How the nodes are linked:
%: PQ->HN, HC->MB, NL->FM, ZQ->CR, PP->RP, CH->HF, QQ->QP, FH->DL, CC->JL, MZ->BS, BC->TP, QL->RQ, PN->CG, FB->QG, BF->NC, SC->SR, FD->RN, JC->JB, NH->TB, QH->PH, QM->QN, HL->HD, TR->SC, CG->TZ, GM->NM, JQ->PM, ZR->DM, TC->PG, MN->QH, RG->FD, CF->RT, FG->GL, QS->TL, HH->NQ, JH->RG, PM->LZ, NM->NF, ZL->CC, SR->HL, NC->PQ, HM->ZC, RH->HP, QR->FH, TL->GJ, ML->DQ, PC->LM, RP->ZJ, JZ->TN, JL->HH, LD->QD, TQ->LJ, NR->QR, HZ->SJ, MG->JQ, BG->HZ, PH->PJ, QB->MZ, TJ->PN, RT->NJ, QF->CF, LL->RJ, GL->HC, QJ->ZZ, FT->LG, FL->CQ, RF->JH, GP->LD, GG->HM, QP->RZ, JD->ML, RZ->RF, SF->RM, ZZ->JZ, NQ->TR, QC->NL, TP->DS, GS->TQ, HN->GH, QD->TJ, HF->FG, MF->FT, HP->MS, CP->FJ, MB->SF, RJ->FC, DS->GS, CL->ZR, ZJ->JF, TH->QM, LJ->GP, MJ->QJ, GQ->MN, NJ->MG, TB->PP, NS->QB, JP->TH, ZC->MJ, DJ->RH, PJ->JC, BZ->TG, QG->BF, QN->HJ, DD->GG, JB->PC, LM->NZ, DQ->ZF, DL->MT, RQ->CH, LC->JD, DM->BR, ZS->NR, HD->JP, SZ->BG, MD->QS, TN->LC, BS->TC, MS->BC, LG->RR, NB->GM, SJ->NS, MC->QC, JF->BZ, NF->SZ, GJ->LL, ZF->QQ, GH->NB, BR->BP, HJ->MF, PG->ZS, TG->DD, CR->CP, FC->ZL, FM->FB, TZ->QL, MT->CL, CQ->NH, FJ->FL, LQ->QF, RM->LQ, LZ->DJ, RN->ZQ, NZ->MD, RR->GQ, BP->MC
$: PQ->JD, HC->QB, NL->MJ, ZQ->MN, PP->NZ, CH->BG, QQ->QM, FH->PP, CC->LZ, MZ->CR, BC->QC, QL->NF, PN->NB, FB->ZZ, BF->TN, SC->BC, FD->RR, JC->GL, NH->PC, QH->CH, QM->GP, HL->DS, TR->MS, CG->GM, GM->QQ, JQ->MT, ZR->BZ, TC->FJ, MN->RQ, RG->LG, CF->NR, FG->SJ, QS->QF, HH->RH, JH->FT, PM->CL, NM->QP, ZL->PM, SR->TP, NC->LC, HM->ZL, RH->BR, QR->TB, TL->CF, ML->HD, PC->MB, RP->MD, JZ->TR, JL->DJ, LD->PQ, TQ->QG, NR->NH, HZ->RG, MG->DL, BG->JH, PH->HF, QB->ZQ, TJ->GH, RT->QR, QF->ZS, LL->NJ, GL->NS, QJ->HH, FT->PN, FL->JC, RF->MF, GP->NC, GG->FC, QP->QN, JD->HL, RZ->HJ, SF->BS, ZZ->NQ, NQ->HP, QC->ZC, TP->NL, GS->FB, HN->ML, QD->HN, HF->HZ, MF->TJ, HP->BP, CP->PH, MB->MZ, RJ->MG, DS->FM, CL->JF, ZJ->QS, TH->LJ, LJ->BF, MJ->JL, GQ->QL, NJ->FH, TB->LM, NS->RN, JP->TQ, ZC->CC, DJ->DM, PJ->FG, BZ->GJ, QG->JZ, QN->LD, DD->RJ, JB->HC, LM->SF, DQ->JP, DL->RP, RQ->SZ, LC->SR, DM->TG, ZS->CQ, HD->GS, SZ->RF, MD->LQ, TN->SC, BS->CP, MS->MC, LG->CG, NB->ZF, SJ->FD, MC->HM, JF->TL, NF->RZ, GJ->RT, ZF->TH, GH->DQ, BR->DD, HJ->QD, PG->FL, TG->LL, CR->QH, FC->JQ, FM->QJ, TZ->NM, MT->ZJ, CQ->JB, FJ->PJ, LQ->PG, RM->TC, LZ->ZR, RN->GQ, NZ->RM, RR->TZ, BP->GG
*: PQ->ZF, HC->TC, NL->JZ, ZQ->PJ, PP->TL, CH->NS, QQ->MF, FH->JF, CC->HP, MZ->FL, BC->FB, QL->HZ, PN->NF, FB->LC, BF->ML, SC->GS, FD->QH, JC->SF, NH->MD, QH->GL, QM->TJ, HL->LJ, TR->DS, CG->SZ, GM->RF, JQ->DM, ZR->GG, TC->NH, MN->FG, RG->MN, CF->DL, FG->MZ, QS->NJ, HH->BC, JH->GQ, PM->BR, NM->JH, ZL->RH, SR->TQ, NC->DQ, HM->HH, RH->QC, QR->ZJ, TL->MG, ML->QM, PC->LQ, RP->GJ, JZ->HL, JL->MS, LD->NB, TQ->PQ, NR->RP, HZ->ZQ, MG->ZR, BG->RN, PH->HC, QB->FJ, TJ->NM, RT->MT, QF->FH, LL->PM, GL->BS, QJ->SC, FT->QL, FL->LM, RF->RR, GP->GH, GG->JL, QP->FT, JD->TH, RZ->LG, SF->ZS, ZZ->SR, NQ->TP, QC->ZZ, TP->QG, GS->NC, HN->QQ, QD->GM, HF->QB, MF->TZ, HP->NL, CP->JB, MB->PG, RJ->LZ, DS->BF, CL->DD, ZJ->LL, TH->QD, LJ->HN, MJ->TR, GQ->HF, NJ->CL, TB->QS, NS->CP, JP->LD, ZC->NQ, DJ->MC, PJ->MB, BZ->FC, QG->JD, QN->PN, DD->CC, JB->RM, LM->QF, DQ->QN, DL->BZ, RQ->SJ, LC->JP, DM->HM, ZS->PP, HD->GP, SZ->FD, MD->RT, TN->HD, BS->CQ, MS->FM, LG->RQ, NB->RZ, SJ->CR, MC->QJ, JF->RJ, NF->RG, GJ->JQ, ZF->HJ, GH->QP, BR->ZC, HJ->CG, PG->TB, TG->ZL, CR->JC, FC->DJ, FM->TN, TZ->BG, MT->TG, CQ->NZ, FJ->PC, LQ->QR, RM->NR, LZ->BP, RN->PH, NZ->CF, RR->CH, BP->MJ
@: PQ->GH, HC->SF, NL->FB, ZQ->CP, PP->ZJ, CH->FG, QQ->RZ, FH->MT, CC->HH, MZ->TC, BC->DS, QL->CH, PN->TZ, FB->BF, BF->PQ, SC->HL, FD->ZQ, JC->PC, NH->PP, QH->PJ, QM->HJ, HL->JP, TR->SR, CG->QL, GM->NF, JQ->LZ, ZR->BR, TC->ZS, MN->PH, RG->RN, CF->NJ, FG->HC, QS->GJ, HH->TR, JH->FD, PM->DJ, NM->SZ, ZL->JL, SR->HD, NC->HN, HM->MJ, RH->MS, QR->DL, TL->LL, ML->ZF, PC->NZ, RP->JF, JZ->LC, JL->NQ, LD->TJ, TQ->GP, NR->FH, HZ->NS, MG->PM, BG->SJ, PH->JC, QB->BS, TJ->CG, RT->MG, QF->RT, LL->FC, GL->MB, QJ->JZ, FT->RR, FL->NH, RF->RG, GP->QD, GG->ZC, QP->RF, JD->DQ, RZ->JH, SF->LQ, ZZ->TN, NQ->SC, QC->FM, TP->GS, GS->LJ, HN->NB, QD->PN, HF->GL, MF->LG, HP->BC, CP->FL, MB->RM, RJ->ZL, DS->TQ, CL->DM, ZJ->BZ, TH->QN, LJ->LD, MJ->ZZ, GQ->QH, NJ->JQ, TB->RP, NS->MZ, JP->QM, ZC->QJ, DJ->HP, PJ->JB, BZ->DD, QG->NC, QN->MF, DD->HM, JB->LM, LM->MD, DQ->QQ, DL->CL, RQ->HF, LC->ML, DM->BP, ZS->QR, HD->TH, SZ->HZ, MD->TL, TN->JD, BS->PG, MS->TP, LG->GQ, NB->NM, SJ->QB, MC->NL, JF->TG, NF->BG, GJ->RJ, ZF->QP, GH->GM, BR->MC, HJ->FT, PG->NR, TG->GG, CR->FJ, FC->CC, FM->QG, TZ->RQ, MT->ZR, CQ->TB, FJ->CQ, LQ->CF, RM->QF, LZ->RH, RN->CR, NZ->QS, RR->MN, BP->QC
&: PQ->LC, HC->NS, NL->ZC, ZQ->GQ, PP->LM, CH->SZ, QQ->TH, FH->TB, CC->PM, MZ->ZQ, BC->MC, QL->NM, PN->GH, FB->QJ, BF->JZ, SC->MS, FD->LG, JC->FG, NH->JB, QH->RQ, QM->LJ, HL->TP, TR->HP, CG->NB, GM->ZF, JQ->DL, ZR->JF, TC->CP, MN->QL, RG->FT, CF->ZS, FG->HZ, QS->LQ, HH->DJ, JH->MF, PM->MT, NM->QQ, ZL->JQ, SR->BC, NC->TN, HM->FC, RH->DM, QR->NH, TL->QF, ML->HL, PC->HC, RP->NZ, JZ->NQ, JL->LZ, LD->NC, TQ->FB, NR->CQ, HZ->JH, MG->FH, BG->RF, PH->CH, QB->RN, TJ->HN, RT->NR, QF->PG, LL->RT, GL->SJ, QJ->JL, FT->TJ, FL->PJ, RF->HJ, GP->BF, GG->RJ, QP->QM, JD->SR, RZ->QN, SF->MZ, ZZ->HH, NQ->RH, QC->HM, TP->QC, GS->FM, HN->JD, QD->PQ, HF->BG, MF->QD, HP->BR, CP->QH, MB->QB, RJ->NJ, DS->NL, CL->ZJ, ZJ->MD, TH->TQ, LJ->QG, MJ->CC, GQ->TZ, NJ->QR, TB->PC, NS->FD, JP->GS, ZC->ZL, DJ->ZR, PJ->HF, BZ->TL, QG->ZZ, QN->GP, DD->LL, JB->GL, LM->MB, DQ->HD, DL->PP, RQ->NF, LC->SC, DM->BZ, ZS->FL, HD->DS, SZ->RZ, MD->RM, TN->TR, BS->CR, MS->BP, LG->PN, NB->DQ, SJ->RG, MC->GG, JF->QS, NF->QP, GJ->CF, ZF->JP, GH->ML, BR->TG, HJ->LD, PG->FJ, TG->GJ, CR->MN, FC->MG, FM->MJ, TZ->GM, MT->RP, CQ->JC, FJ->PH, LQ->TC, RM->BS, LZ->CL, RN->RR, NZ->SF, RR->CG, BP->DD
~: PQ->GP, HC->JC, NL->BC, ZQ->NS, PP->QR, CH->MN, QQ->NB, FH->RT, CC->HM, MZ->HC, BC->TR, QL->RR, PN->MF, FB->DS, BF->TQ, SC->JZ, FD->HZ, JC->FJ, NH->ZS, QH->ZQ, QM->ZF, HL->LC, TR->ZZ, CG->FT, GM->PN, JQ->RJ, ZR->PM, TC->SF, MN->RN, RG->BG, CF->QS, FG->PH, QS->RP, HH->MJ, JH->SZ, PM->FC, NM->CG, ZL->GG, SR->TN, NC->LJ, HM->BP, RH->JL, QR->CF, TL->ZJ, ML->PQ, PC->CQ, RP->FH, JZ->FB, JL->ZC, LD->QM, TQ->HD, NR->QF, HZ->CH, MG->LL, BG->RQ, PH->CR, QB->GL, TJ->HJ, RT->TL, QF->MD, LL->BZ, GL->PJ, QJ->NL, FT->RF, FL->TC, RF->NF, GP->TH, GG->BR, QP->GM, JD->NC, RZ->NM, SF->PC, ZZ->FM, NQ->QJ, QC->MS, TP->SC, GS->HL, HN->LD, QD->QN, HF->QH, MF->RZ, HP->HH, CP->MZ, MB->JB, RJ->TG, DS->SR, CL->JQ, ZJ->DL, TH->DQ, LJ->JP, MJ->QC, GQ->FD, NJ->GJ, TB->NR, NS->FG, JP->ML, ZC->MC, DJ->CC, PJ->CP, BZ->CL, QG->GS, QN->QQ, DD->DM, JB->FL, LM->NH, DQ->HN, DL->NJ, RQ->GQ, LC->BF, DM->LZ, ZS->LQ, HD->JD, SZ->QL, MD->PP, TN->QG, BS->MB, MS->NQ, LG->JH, NB->TJ, SJ->HF, MC->HP, JF->MT, NF->TZ, GJ->JF, ZF->GH, GH->QD, BR->DJ, HJ->QP, PG->RM, TG->ZR, CR->QB, FC->DD, FM->TP, TZ->LG, MT->MG, CQ->PG, FJ->BS, LQ->NZ, RM->LM, LZ->ZL, RN->SJ, NZ->TB, RR->RG, BP->RH

The rows follow the links: the fewer symbols apart two nodes are, the more alike their rows tend to be.

Each row is also shifted at random along 8 hidden directions that mean nothing.

Each row, then its node:
[-60  -8   2 -36 -10 -12   0   4  25 -18   0  16 -17  17  -3  -3  14  23  22 -13  27 -14  20   4  12  -9   9 -12  13   4 -23  12  -9   5  25  -2  21  -9  -5  35 -12]; node LQ
[-61  -3  35  -1 -18   2 -10  11 -19  -7  15  28 -13  35  20   3   6 -15 -23  22 -10  -8  -3  18  10 -28  31   5  29 -11   6  20 -11   5   1 -21  37   6  14   6   0]; node TR
[-121    8   -8  -66  -16  -10    6    3   36  -37  -28  -19   30  -33   24   -7   -8   12  -12   -9   25   -1   42   -9  -46   -4   26  -21   29   34  -38   16  -21   19   20   12  -26  -25   27   37   22]; node FG
[-94  18 -37 -48   0  -8   7   5  19 -43 -32   5  -4  -1  31   0  34  -7  23  21  27  10 -12  -7  32  12  15  -1   8  21  -7 -19 -30  20  -3  27   4  15 -12   2  28]; node CG
[-27 -19  38   2  -9  17  19 -21 -49 -17  -3  45 -21  62  20  10 -15 -19 -44   3  -4  14 -48  20  29   3   8  -1  39  14  -6   7  12  -3 -16 -43  21  -8   6 -19   7]; node ZF
[ 21  24   6 -22  -3  -6 -22  18   2  -2  22 -14  16 -31   8  -6   1   1 -18  16 -18 -19  27  -2 -33 -19  25   1  11   8   0  17 -21  16   2  13  -1   4  31  20   5]; node DJ
[  0  29 -30 -18  -6   3  16  -4 -21  -5 -25 -46  -1 -11  -7  -5  -5  20  10 -25  21   3  20 -18 -53  18  16 -20  -7 -34 -11  10 -37  15  11   2 -19 -14  39   9   4]; node PH
[ 31  30  -5 -27  21   9 -10  -4 -20 -22  16  37  17  12  23   1  13 -21 -21  27 -14  -1 -19  14  28 -15  13   8  17  46  -4   1 -31  24 -11  12   0   4  26  -5  22]; node DS
[-32  -1  10   5   8 -24  -9  18  20   5  11  19   8 -21 -12  -2 -20  16  16   4   3 -15  11  17  -1 -19 -12 -12  -7  14   5  23  12  -5   2  18   7  -2   1  16 -19]; node GJ
[-26 -25  25   0 -28 -21  -8   8  23  -1   4  23 -12   8 -10   2 -35  26  14   2   0  -9  26   6 -40  -5  -5  -8 -18   9  -1  41   3   0  44  13  69   6  34  35  -9]; node RP
[-10  27 -19  -5   0  -9 -12  18   5  -5  10  -3 -23   2   3  -6  27  13  31  14   4 -18   6  -1   8 -11  26   3  16 -38  18  19 -31  10  -2  14   4  17  14  27  -8]; node GG
[-40  54  15  20  44  11 -11  19 -10  57  -4 -23  37 -51  16  -1   4 -23 -52  13 -40  -1  10  -5  -4 -31   2  15  -6  47  25 -37  11   5 -17  28 -48  30  24   1  29]; node QG
[-62   6  25  -4  22 -20   7  13  -2  -4  18  30 -26   2  -5   1   4  17  -2  -8  15 -24 -32  28  60 -18  -2 -13  57   4   2   8  39 -17 -45 -19 -36  -3 -40  17 -33]; node LL
[ -8   7  -9   9   6  11  20 -15 -18  -6 -27   4  -1  10  10   5 -17  -3 -11  -3  -1  20 -28  -5  -3  19  -8   0   6  14   6  -4   4   0  -8   1 -18   3  20  -6  20]; node RZ
[-11  -4  40 -16  -1  -3  -1   2   0  32   9 -14   0  -8 -14   0 -11  17 -38 -29  -6 -14  26  -3 -21 -12   0  -7   8  24 -21  -9  29  -9  18 -16   5  -5   4  28  -9]; node TB
[ 28   9  25 -15 -17  -1 -19  11 -10  12  26 -14  -7   0   4  -4   9   3 -29   6 -19 -21  25  -5 -26 -17  28   6  14 -10  -2   9 -11   6  12 -10  25   7  23  22  -2]; node ZL
[ 53  21  20  37  11   9  -4   9 -34  50  20 -23 -17   3 -19  -4  -3  12 -18 -16 -22 -18   6  -2 -20 -17   9   4   6 -41  21   8   7 -10  -6 -19 -13   7  21  13 -19]; node DD
[-28  -2 -21 -12  18  16   5 -11  26 -20 -13  14  17   0  21   0  27 -22  -1   8   3  17 -16  -3  47   1  -3  14  20  35  -8 -31   4   3 -16   7 -44  -1 -30 -10  22]; node QQ
[-40  -4   4  15   4  15  17 -18  -1 -10 -30  25  27   3  17   3 -53  -6 -21   1 -11  25  -8   4 -37   1 -10  -4  12  39   1  30   3   7   9   6 -25 -14  61   8  28]; node GM
[ 78  47   1 -14 -19  -3  -2  16 -82   1  28 -53 -52  12   1  -3  36   7 -18   6   0 -27 -20  -8 -13  11  55  -2  35 -96  16   3 -34   7 -40 -37   8  15   3 -10 -20]; node RH
[-65   8 -18 -15  -3  -6  13  -1 -11 -22 -29  12  -5  16  12   6   5  -6  19  10  21  15 -16   2  10  14  -1 -11 -22   7  -2  -6 -25  11   6  16  34   7   4 -16  14]; node JH
[  6 -35  -5  -1  -3  13   2 -18  39   5 -14  -2  25  -1  -7   0  -1  -7   1 -20   3  18  22 -12  -1   7 -24   6 -25  30 -23 -25  18  -8  29   1  -7 -15 -24  -5  10]; node MN
[ 16 -28   3   4 -23  15  21 -22 -29 -46   1  11 -27  40  17   4   4 -15 -14   1  11  11 -50   7  29  23  17   4  65 -45  -4   9  13 -11 -45 -55 -32 -23 -33 -27  -8]; node HN
[ -7 -28 -26  14  -2  -3  30 -24  -6 -45 -27  49 -31  46   4  10 -19   5  43   2  27  24 -63  10  44  38 -27  -5   7  -6   7  15  10  -7 -16  -3   8  -3 -16 -16  -3]; node LG
[ 73   5 -35  10  -3 -15   3  -2 -20 -37  20  27 -29  30 -23  -2  -6  24  67   1  27 -14 -21  19   9   7   0 -19   3 -63   7  58 -39   7 -13  -5  12 -21  13  -2 -38]; node MG
[-15  37   0  -5   5   6  19  -6 -59   7 -27 -17   9  -3   8   5 -29  -6 -29  -2  -2  14 -15  -1 -40  12   5 -17 -14   9   3   2 -23  13  -5   2   3   0  51 -21  20]; node RF
[-74  -8  36 -27 -19 -18   3  11  18  -5   2 -16  -3 -30   4  -6 -29  30 -29 -16   6 -21  25   2 -44 -10  17 -18  50   7 -17  31  29  -8   1 -13 -22 -15  17  47 -11]; node CF
[ 41  16  18 -34   9   8  -7  -7 -24 -22  19  27  17   0  29   5  -1 -23 -53  24 -23   1 -25  10  15  -5  13   9  33  57  -9  -5  -5  14 -19  -1  -3   4  18  -8  26]; node GS
[-11 -33 -29  12 -38  10   4 -11  23 -54 -11  -9  12   3  19  -5  -6 -17  24  15  10  17   1  -4 -26  13  22   4  31 -57   1  34 -18   3 -13 -18 -36 -30  -5 -15   4]; node DQ
[ 25 -32  13   7 -20  16  11 -24  -8  12 -14  -2  -5  35 -11   5 -21   6 -11 -26  -1  17  12 -11 -32  17 -11  -2 -24   2 -17   1   3  -4  40 -19  39 -11  20   1   6]; node HF
[ -1 -18 -10 -11  -5  -2 -15   4  59  10   2 -24  32 -33 -17  -8   3  10  17 -20   5  -6  62 -13 -31 -12 -10  -2 -30  10 -24  -4  -2   1  37  16 -10 -18  -9  20  -5]; node NH
[-12  26 -23  61  22  14   7   4 -11  15  -8  -1  -5   1   0  -6  -8  -1  21   4 -14   4 -15   3  -3 -14   5   8  20 -48  42  28 -10  -2 -26   0 -62   3  32   7  -3]; node JZ
[-60  -7  12  56 -13 -14   0  20   1  16  -4   9 -48  17  -1   0  -7  15  30  15  -6  -9 -17   7   6  -6   8   9  19 -62  50  32  19 -16 -11  -1  16  30   4  22 -20]; node JL
[  3  -7 -34  -5 -10  15  12 -19 -10 -54 -12  27  -1  40  17   0   3 -15  25  13  17  17 -24   7  11  11  14  -2  20 -24  -5  27 -39  16  -9 -12  -9 -22  15 -17  11]; node GH

From each start, follow one symbol. Which node do you reach?
Answers are names.
start [-20 -16 -24  29 -20  15  13 -14 -11 -34 -18  17 -15  45  11   1  -4 -12  32  11  12  19 -23   5   2  11  13   2  14 -55  12  31 -27   5  -6 -19   1 -12  12 -15   3]
%	QN
start [ 24  14 -24 -27  -3 -20 -24  20  23 -17  23  -9  32 -37 -10  -9   6   6  32  15  10 -20  47   5 -29 -19  10 -14 -29  -5 -12  26 -45  21  14  27  12 -17  12   3 -10]
@	ZR
start [ 53  -9 -31 -40 -36   7   1 -15 -11 -46  -7 -29  21   2   5  -2   6 -13   8   2  20  14  21 -13 -43  26  17 -12 -25 -25 -32   5 -52  22  16  -7  24 -29   7 -35  13]
&	CG
start [ 27  -3   8 -36 -12  -2  -3   2  16   5  14 -49  -3 -29 -10  -7  18  20 -21 -31   9 -21  32 -18 -19   4  17  -5  31 -14 -28 -15  18  -8  -3 -21 -41 -17 -26  24 -15]
%	QR
start [-23   6  17 -14   9 -10  -4  11  16 -12  19  11  -9 -20  13  -3   3  10 -19   5  -5 -21 -13   9  23 -12  14   5  66  14   4  10  29  -8 -33  -7 -48   3 -15  32  -8]
$	DD
start [ -2  13   2  34  13   9  16  -6 -31  34 -29 -25  18 -19  -7   5 -36  -7 -19 -10 -13  21  -7  -6 -38  13 -19  -5 -38   9  15 -11   9  -4  -1  10 -11   5  27 -25  15]
~	LG
start [-45  49  -5 -14  15  22 -15  13 -11  40 -16 -57  59 -45  16  -7  25 -36 -46   7 -22   7  53 -19 -46 -28  25   4 -38  24  -5 -43 -42  25  16  20 -17   5  32 -18  40]
%	HJ
start [  5   8  16   2  17  -5 -16  13  18  23  20  11  -3  -9  -1  -2  17   3  -9   5 -17 -17   6   2  28 -22  -1  14  10  22  10 -10  18  -4  -1   9  -4  18 -10  24  -6]
%	DJ
start [-85  24  31  12  17 -18  -7  24  -2  19   5  21  -4 -19   9   0 -18   7 -19  19 -18 -16  -8  18   6 -28   4  -1  24  25  27  19  18  -2 -15  16  -4  23  23  27  -1]
@	QC
start [ 41  -8  12  15  -8  -9  -7   2 -11  -9  20  41 -33  34  -1   4  -9  10  15  17 -12  -8 -24  11  15   0   0   9  11  -9  19  32   1  -1   4   1  45  19  19  17 -11]
*	HP
start [-37 -14   6  -9 -22   7  -3   1   5 -20  -2 -12  15  -6  24   0  14 -28 -22  19  -4   9   4  -2  -2  -2  22   7  17  -8  -4 -11  -3   2 -11 -14  -7  -5 -21 -20  16]
%	QM
start [ 37  -6   7 -16   0  -3 -33  11  37   7  31  11  36 -19  -7  -7   6  -5   2  13 -17 -14  52   2 -18 -33   2   5 -29  31 -13  10 -22  14  36  22  29  -7  16  14   2]
$	BZ
start [ 16   8 -16  21  -2  11  -5   0 -17  -8   9  26 -34  51   8   1  32  -9  29  21  -3   1 -24   4  41  -5  17  16   9 -43  23   9 -31   7  -5  -8  26  18   2  -3  -2]
%	SR
start [-34   7   8  48  18  -5  -8  16   9  40   6  16  -8   4 -20  -3  -9  14  26  -5 -10 -13  11  13   4 -31 -11   0 -13 -19  28  25   7  -8  10  10  -1  10  17  24 -22]
&	GJ
start [-29  -3   7  -2   0 -15  -7  15  22 -10  15  17 -30  -4  11  -1  19   9   7  17  -1 -17 -21   4  42  -5   9  13  45  -7  16   3  26 -10 -23   2 -11  24 -32  26 -11]
@	MJ
start [-25  16  -8 -19  16   4  23 -11 -17   2 -22  -2 -17  16  -5   3   5  15  -2 -25  19   5 -19  -4  17  15  -6 -12   8  14 -13 -17   3   0  -3  -4 -12   0   3   9   3]
*	CP
start [ -6 -39  -6  30 -21   7  19 -20 -10 -10 -25  22 -20  49  -8   6 -23   0  29  -8  15  25 -19   2  -5  23 -20  -5 -28 -25   3  15  -1  -9  20 -12  43  -8   3 -21  -4]
&	FT
start [-79  10  -9 -17 -18  -3 -24  22  21 -24   5  15   7  11  25  -6  32 -19  18  36   2  -8  29   7   3 -33  40   6   5 -18   5  20 -52  24  18  13  32   7  15  11  13]
*	SR
